Here is a tiny trained network, its code and every weight. The questions are about switching its units off for an input and a target symbol, where a switched-off unit gives its printed mean instead of its output.

import numpy as np


def w(rows, s, z=0):
    codes = np.array(rows[::2]) - 128.0
    scale = np.full(codes.shape[1], s)
    scale[-1] = z or s
    return codes * scale


def norm(h):
    return h / np.sqrt((h * h).mean(-1, keepdims=True) + 1e-5)


def f(y):
    return y / 2 * (1 + np.tanh(0.7978845608 * (y + 0.044715 * y**3)))


def softmax(a):
    e = np.exp(a - a.max(-1, keepdims=True))
    return e / e.sum(-1, keepdims=True)


def log_softmax(a):
    a = a - a.max(-1, keepdims=True)
    return a - np.log(np.exp(a).sum(-1, keepdims=True))


def net(x, mask):
    ids = ['αεημξσψω'.index(c) for c in x.split()]
    T = len(ids)
    res = E[ids] + P[:T]
    r = norm(res)
    for j in range(3):
        rows = slice(4 * j, 4 * j + 4)
        q, k, v = (r @ M[0][rows].T for M in (Q, K, V))
        z = softmax(np.where(np.tri(T) > 0, q @ k.T / 4**0.5, -1e9)) @ v
        o = O[0][rows]
        res = res + np.where(mask[j], z, o[:, -1]) @ o[:, :-1]
    y = f(norm(res) @ A[0][:, :-1].T + A[0][:, -1])
    res = res + np.where(mask[3:19], y, B[0][:, -1]) @ B[0][:, :-1]
    return log_softmax(norm(res)[-1] @ U[:, :-1].T + U[:, -1])


Q, K, V, O, A, B = {}, {}, {}, {}, {}, {}
E = w([
[146,104,154,146,178,177,62],'α',
[176,91,179,137,133,154,82],'ε',
[185,92,141,252,64,145,102],'η',
[189,114,84,151,166,93,66],'μ',
[219,198,118,124,173,181,214],'ξ',
[82,139,88,182,239,143,178],'σ',
[90,80,149,45,111,160,78],'ψ',
[88,86,202,142,121,104,135],'ω',
],0.018)
P = w([
[101,254,172,186,45,174,67],'0',
[130,76,106,189,88,149,147],'1',
[94,192,156,156,85,171,100],'2',
[134,65,93,162,115,138,145],'3',
[104,189,147,141,115,149,102],'4',
[150,64,103,155,135,111,138],'5',
[108,189,150,131,136,132,99],'6',
[159,68,118,143,146,84,136],'7',
[109,187,161,119,151,110,98],'8',
[165,74,123,123,169,68,143],'9',
[121,189,166,101,170,80,93],'10',
[163,86,152,120,172,41,141],'11',
[123,180,145,79,162,136,110],'12',
],0.014)
Q[0] = w([
[116,193,116,124,147,98,124],'head 1',
[129,200,111,121,65,161,112],'head 1',
[113,152,95,107,129,101,109],'head 1',
[129,65,121,137,99,116,115],'head 1',
[95,121,88,121,106,139,139],'head 2',
[115,254,163,113,78,151,177],'head 2',
[66,184,150,125,41,135,128],'head 2',
[152,218,114,147,122,150,146],'head 2',
[145,93,141,138,139,131,87],'head 3',
[89,159,116,73,78,116,121],'head 3',
[163,120,85,132,138,72,103],'head 3',
[196,4,133,160,216,88,175],'head 3',
],0.016)
K[0] = w([
[68,83,203,40,112,121,112],'head 1',
[114,115,118,136,85,212,71],'head 1',
[158,98,136,52,82,151,116],'head 1',
[209,161,58,222,83,75,133],'head 1',
[131,98,216,160,11,172,156],'head 2',
[170,185,81,188,42,206,154],'head 2',
[110,129,87,228,85,177,103],'head 2',
[141,112,96,138,75,233,84],'head 2',
[188,140,98,66,187,70,144],'head 3',
[139,142,58,163,93,193,132],'head 3',
[149,182,118,147,176,88,148],'head 3',
[101,124,125,26,178,49,186],'head 3',
],0.011)
V[0] = w([
[130,159,140,147,173,158,89],'head 1',
[114,148,100,97,162,144,86],'head 1',
[101,129,187,129,83,104,127],'head 1',
[149,141,93,214,104,63,206],'head 1',
[118,124,92,72,97,180,63],'head 2',
[176,128,83,105,181,103,132],'head 2',
[162,114,82,96,173,190,52],'head 2',
[90,131,88,54,52,143,188],'head 2',
[161,148,103,80,89,123,101],'head 3',
[88,74,204,139,121,255,121],'head 3',
[59,125,82,164,150,40,40],'head 3',
[126,79,177,78,89,65,95],'head 3',
],0.0098)
O[0] = w([
[102,172,108,190,54,103,113,175],'head 1',
[108,105,148,130,144,111,131,122],'head 1',
[150,63,143,87,108,242,164,129],'head 1',
[175,77,149,128,81,62,76,125],'head 1',
[86,132,232,92,73,58,188,122],'head 2',
[131,113,131,116,119,181,157,121],'head 2',
[122,169,227,138,28,243,157,172],'head 2',
[38,175,222,121,152,22,121,2],'head 2',
[167,112,58,12,103,141,84,101],'head 3',
[152,110,151,146,220,101,61,165],'head 3',
[1,62,145,129,126,167,146,177],'head 3',
[131,97,100,179,127,150,8,131],'head 3',
],0.0065,0.0088)
A[0] = w([
[137,145,215,130,202,135,115,177],'neuron 1',
[82,169,44,113,90,125,191,118],'neuron 2',
[173,79,84,219,84,89,162,130],'neuron 3',
[99,62,152,140,153,147,35,111],'neuron 4',
[109,176,160,73,137,188,50,143],'neuron 5',
[67,55,198,117,180,169,128,212],'neuron 6',
[155,50,100,129,108,111,117,85],'neuron 7',
[109,59,109,97,154,11,95,79],'neuron 8',
[107,56,133,173,170,109,179,152],'neuron 9',
[108,232,113,87,142,161,95,50],'neuron 10',
[97,193,95,88,206,118,178,194],'neuron 11',
[209,144,81,74,135,169,157,217],'neuron 12',
[173,135,97,164,190,151,251,137],'neuron 13',
[135,220,111,111,163,160,150,148],'neuron 14',
[96,35,225,163,109,38,177,253],'neuron 15',
[150,163,149,104,37,167,123,108],'neuron 16',
],0.012,0.0048)
B[0] = w([
[138,106,70,139,90,178,95,207],'neuron 1',
[170,62,116,81,182,215,85,142],'neuron 2',
[51,155,199,71,171,117,161,255],'neuron 3',
[101,141,126,79,137,88,208,249],'neuron 4',
[160,62,153,47,148,108,107,225],'neuron 5',
[120,191,49,131,132,96,106,246],'neuron 6',
[164,145,100,175,121,124,163,181],'neuron 7',
[108,120,106,240,186,133,79,180],'neuron 8',
[164,67,122,91,192,179,182,185],'neuron 9',
[127,166,166,90,191,136,243,155],'neuron 10',
[165,71,100,92,64,113,80,166],'neuron 11',
[110,176,62,125,101,130,98,232],'neuron 12',
[80,109,211,98,144,16,86,213],'neuron 13',
[143,122,1,146,130,109,156,181],'neuron 14',
[150,159,40,46,75,164,49,227],'neuron 15',
[124,92,101,145,186,52,187,207],'neuron 16',
],0.0089,0.0076)
U = w([
[111,191,148,158,121,144,100,252],'α',
[162,208,137,119,193,215,113,74],'ε',
[232,48,155,98,127,141,90,78],'η',
[115,91,61,120,83,140,198,101],'μ',
[218,232,84,117,137,57,161,58],'ξ',
[107,104,202,11,181,92,134,179],'σ',
[82,129,97,102,43,104,1,160],'ψ',
[100,89,77,191,218,83,73,60],'ω',
],0.0081,0.0028)

Each question gives the input, a string of symbols that net reads in full, and the target symbol t.
The units are the heads (4 rows each of Q, K, V and O) and the neurons (one row each of A and B). Each row of codes is followed by its name. A weight is (code - 128) times the scale printed after its matrix; where a second scale follows, it is the last column's (O, A, B and U).
mask holds one flag per unit, heads first, then neurons. A switched-off unit (its flag False) gives its mean, the last column of its rows in O or B, instead of its output. The means were averaged over made-up inputs and are rounded, as every weight is.
A unit's drop is (log p(t) with every unit on - log p(t) with that unit switched off) / (log p(t) with every unit on - log p(t) with every unit switched off).
The circuit of an input: a set's keep is (log p(t) with only the set's units on - log p(t) with every unit switched off) / (log p(t) with every unit on - log p(t) with every unit switched off). Starting from the 12 units with the biggest drops (on a tie, the unit counted first), units are removed one at a time, each time the one whose removal leaves the highest keep (on an exact tie, the one counted first), for as long as the keep stays at least 0.8.
circuit, biggest first: the units of the circuit, biggest drop first
top k neurons: the k neurons with the biggest drops, biggest first
which heads matter: for each layer, one digit per head in row order, 1 if its drop is at least 0.15 and else 0, layers parted by /
input μ ξ μ ξ η ε ω ω ε μ σ η, target σ: which heads matter : 001
input ε ω μ ε ψ ω η ξ, target ω: top 2 neurons : neuron 13; neuron 15
input μ α ψ ξ, target ψ: which heads matter : 011
input ω σ ε α ε ψ α ψ ε η, target ψ: which heads matter : 010
input ε μ α μ ω μ μ ω σ μ μ η ε, target μ: circuit, biggest first : head 3; head 2; neuron 16
input ψ ξ μ ω μ μ μ η, target μ: which heads matter : 001
input α ξ η ψ ψ σ, target ψ: circuit, biggest first : head 2; neuron 15
input α ξ α ξ σ α μ, target μ: circuit, biggest first : head 3; head 2
input α ψ σ ε ψ ε ω ξ α σ, target σ: circuit, biggest first : neuron 13
input ψ α μ ε σ η ψ μ ψ α, target ψ: which heads matter : 110
input ψ μ ψ α, target ψ: which heads matter : 010
input μ ε μ η α ω σ ε ξ ξ ε ε, target ξ: which heads matter : 001
input α η ω α σ μ σ α μ ψ, target ψ: circuit, biggest first : head 2; neuron 15; head 1
input ψ ξ ε ψ η ω μ μ ξ η μ α η, target μ: circuit, biggest first : head 3; neuron 16
input ξ ψ μ ω ω ξ η ξ μ η, target ξ: top 2 neurons : neuron 12; neuron 5
input μ ε ξ μ ε ξ μ α η α ω, target ψ: which heads matter : 000
input μ ω ω σ η ε, target σ: which heads matter : 011
input ψ ω ε η ξ ψ σ ψ ω ψ, target ω: circuit, biggest first : neuron 8; head 2
input μ η ω μ ξ μ, target ξ: which heads matter : 011
input ε ω ω ω μ ψ α ω σ σ η α, target σ: circuit, biggest first : head 3; neuron 13
input η ω ε ξ, target ω: circuit, biggest first : neuron 13; head 3; neuron 4
input ξ ε ω ω μ μ α α ψ μ, target ψ: which heads matter : 111
input ψ ε η α, target η: top 2 neurons : neuron 15; neuron 14
